Below is a small trained network, with its code and all its weights. Each question gives an input and a target symbol and asks what happens when units are switched off, that is, made to give their printed mean instead of their output.

import numpy as np


def w(rows, s, z=0):
    codes = np.array(rows[::2]) - 128.0
    scale = np.full(codes.shape[1], s)
    scale[-1] = z or s
    return codes * scale


def norm(h):
    return h / np.sqrt((h * h).mean(-1, keepdims=True) + 1e-5)


def f(y):
    return np.maximum(y, 0)


def softmax(a):
    e = np.exp(a - a.max(-1, keepdims=True))
    return e / e.sum(-1, keepdims=True)


def log_softmax(a):
    a = a - a.max(-1, keepdims=True)
    return a - np.log(np.exp(a).sum(-1, keepdims=True))


def net(x, mask):
    ids = ['βγδεηθλμξπστφψω'.index(c) for c in x.split()]
    T = len(ids)
    res = E[ids] + P[:T]
    u = 0
    for l in range(2):
        r = norm(res)
        for j in range(2):
            rows = slice(3 * j, 3 * j + 3)
            q, k, v = (r @ M[l][rows].T for M in (Q, K, V))
            z = softmax(np.where(np.tri(T) > 0, q @ k.T / 3**0.5, -1e9)) @ v
            o = O[l][rows]
            res = res + np.where(mask[u + j], z, o[:, -1]) @ o[:, :-1]
        u += 2
        y = f(norm(res) @ A[l][:, :-1].T + A[l][:, -1])
        res = res + np.where(mask[u : u + 4], y, B[l][:, -1]) @ B[l][:, :-1]
        u += 4
    return log_softmax(norm(res)[-1] @ U[:, :-1].T + U[:, -1])


Q, K, V, O, A, B = {}, {}, {}, {}, {}, {}
E = w([
[158,152,136],'β',
[135,103,141],'γ',
[109,148,121],'δ',
[138,126,98],'ε',
[112,148,121],'η',
[139,124,99],'θ',
[159,187,113],'λ',
[140,124,99],'μ',
[111,148,121],'ξ',
[134,105,144],'π',
[128,125,245],'σ',
[103,147,119],'τ',
[155,141,162],'φ',
[103,254,171],'ψ',
[139,122,101],'ω',
],0.03)
P = w([
[9,165,162],'0',
[25,146,152],'1',
[58,149,148],'2',
[55,129,126],'3',
[80,136,139],'4',
[70,112,124],'5',
[107,120,135],'6',
[85,97,114],'7',
],0.012)
Q[0] = w([
[63,87,95],'0.h1',
[121,49,101],'0.h1',
[132,101,85],'0.h1',
[3,154,112],'0.h2',
[66,153,61],'0.h2',
[123,174,156],'0.h2',
],0.015)
K[0] = w([
[100,22,152],'0.h1',
[1,38,130],'0.h1',
[107,59,54],'0.h1',
[216,65,102],'0.h2',
[231,120,139],'0.h2',
[153,144,65],'0.h2',
],0.0083)
V[0] = w([
[191,229,243],'0.h1',
[140,120,181],'0.h1',
[52,117,180],'0.h1',
[212,131,77],'0.h2',
[246,57,197],'0.h2',
[1,96,170],'0.h2',
],0.0059)
O[0] = w([
[61,112,204,172],'0.h1',
[87,168,96,126],'0.h1',
[137,70,77,198],'0.h1',
[47,175,118,48],'0.h2',
[75,57,254,2],'0.h2',
[228,87,220,223],'0.h2',
],0.0051,0.0061)
A[0] = w([
[65,3,138,98],'0.n1',
[207,67,132,3],'0.n2',
[200,172,38,90],'0.n3',
[40,219,116,171],'0.n4',
],0.0059,0.0044)
B[0] = w([
[127,52,132,147],'0.n1',
[109,1,159,132],'0.n2',
[75,172,68,162],'0.n3',
[110,118,205,254],'0.n4',
],0.0092,0.0062)
Q[1] = w([
[143,144,119],'1.h1',
[165,95,157],'1.h1',
[156,162,140],'1.h1',
[6,100,84],'1.h2',
[176,215,122],'1.h2',
[165,78,132],'1.h2',
],0.018)
K[1] = w([
[108,106,186],'1.h1',
[41,26,122],'1.h1',
[92,199,147],'1.h1',
[3,14,62],'1.h2',
[154,241,140],'1.h2',
[184,85,158],'1.h2',
],0.012)
V[1] = w([
[6,52,92],'1.h1',
[98,44,149],'1.h1',
[113,122,158],'1.h1',
[176,124,111],'1.h2',
[73,98,86],'1.h2',
[119,73,141],'1.h2',
],0.014)
O[1] = w([
[158,125,208,159],'1.h1',
[138,75,29,72],'1.h1',
[164,184,94,195],'1.h1',
[71,92,61,2],'1.h2',
[254,168,152,144],'1.h2',
[161,156,185,98],'1.h2',
],0.0071,0.0043)
A[1] = w([
[65,124,187,77],'1.n1',
[249,164,151,141],'1.n2',
[169,181,77,231],'1.n3',
[86,223,115,249],'1.n4',
],0.012,0.0019)
B[1] = w([
[101,50,82,202],'1.n1',
[202,152,76,185],'1.n2',
[75,102,254,166],'1.n3',
[177,88,50,254],'1.n4',
],0.009,0.0092)
U = w([
[46,71,31,152],'β',
[181,15,163,65],'γ',
[171,179,134,142],'δ',
[126,145,113,122],'ε',
[131,146,128,96],'η',
[148,132,70,22],'θ',
[50,222,83,169],'λ',
[127,130,111,80],'μ',
[158,153,126,85],'ξ',
[158,55,162,89],'π',
[101,114,253,245],'σ',
[224,211,173,132],'τ',
[66,58,166,144],'φ',
[75,209,179,254],'ψ',
[133,124,104,68],'ω',
],0.016,0.0088)

Each question gives the input, a string of symbols that net reads in full, and the target symbol t.
The units are the heads (3 rows each of Q, K, V and O) and the neurons (one row each of A and B). Each row of codes is followed by its name. A weight is (code - 128) times the scale printed after its matrix; where a second scale follows, it is the last column's (O, A, B and U).
mask holds one flag per unit, layer by layer, with each layer's heads first. A switched-off unit (its flag False) gives its mean, the last column of its rows in O or B, instead of its output. The means were averaged over made-up inputs and are rounded, as every weight is.
A unit's drop is (log p(t) with every unit on - log p(t) with that unit switched off) / (log p(t) with every unit on - log p(t) with every unit switched off).
top k neurons: the k neurons with the biggest drops, biggest first
top k neurons in layer l: the k neurons of layer l with the biggest drops, biggest first
heads that matter: for each layer, one digit per head in row order, 1 if its drop is at least 0.15 and else 0, layers parted by /
input τ δ β τ τ β ξ, target β: top 4 neurons	1.n4, 0.n4, 1.n1, 1.n2
input β β σ ξ, target σ: heads that matter	11 / 01
input μ τ τ λ σ τ η, target τ: top 2 neurons in layer 1	1.n2, 1.n3
input θ φ τ, target φ: heads that matter	11 / 00
input τ τ σ δ, target σ: heads that matter	01 / 00
input τ μ λ η, target λ: heads that matter	01 / 11
input μ β β η λ δ τ θ, target τ: heads that matter	01 / 01
input β τ γ ξ, target γ: top 2 neurons in layer 0	0.n4, 0.n3
input β γ β β μ τ ψ φ, target φ: top neuron in layer 1	1.n4
input τ σ δ τ τ θ, target τ: heads that matter	00 / 01
input σ τ τ λ τ, target λ: top 3 neurons	1.n3, 1.n4, 1.n1
input τ φ φ, target φ: heads that matter	10 / 01
input θ β σ τ, target σ: heads that matter	01 / 01
input ψ τ τ β, target β: heads that matter	00 / 01
input ε τ σ τ ξ γ γ δ, target γ: top 3 neurons	0.n1, 0.n3, 1.n3
input τ ψ ψ τ τ ξ, target τ: heads that matter	00 / 01
input β τ ξ γ λ τ ω, target τ: top 2 neurons in layer 1	1.n1, 1.n3
input τ β π τ β τ τ ω, target τ: top neuron in layer 1	1.n1
input β β τ γ δ, target γ: heads that matter	01 / 10
input ξ β δ γ η, target γ: top neuron	0.n4
input β σ σ δ, target σ: top 3 neurons	1.n4, 0.n4, 0.n1
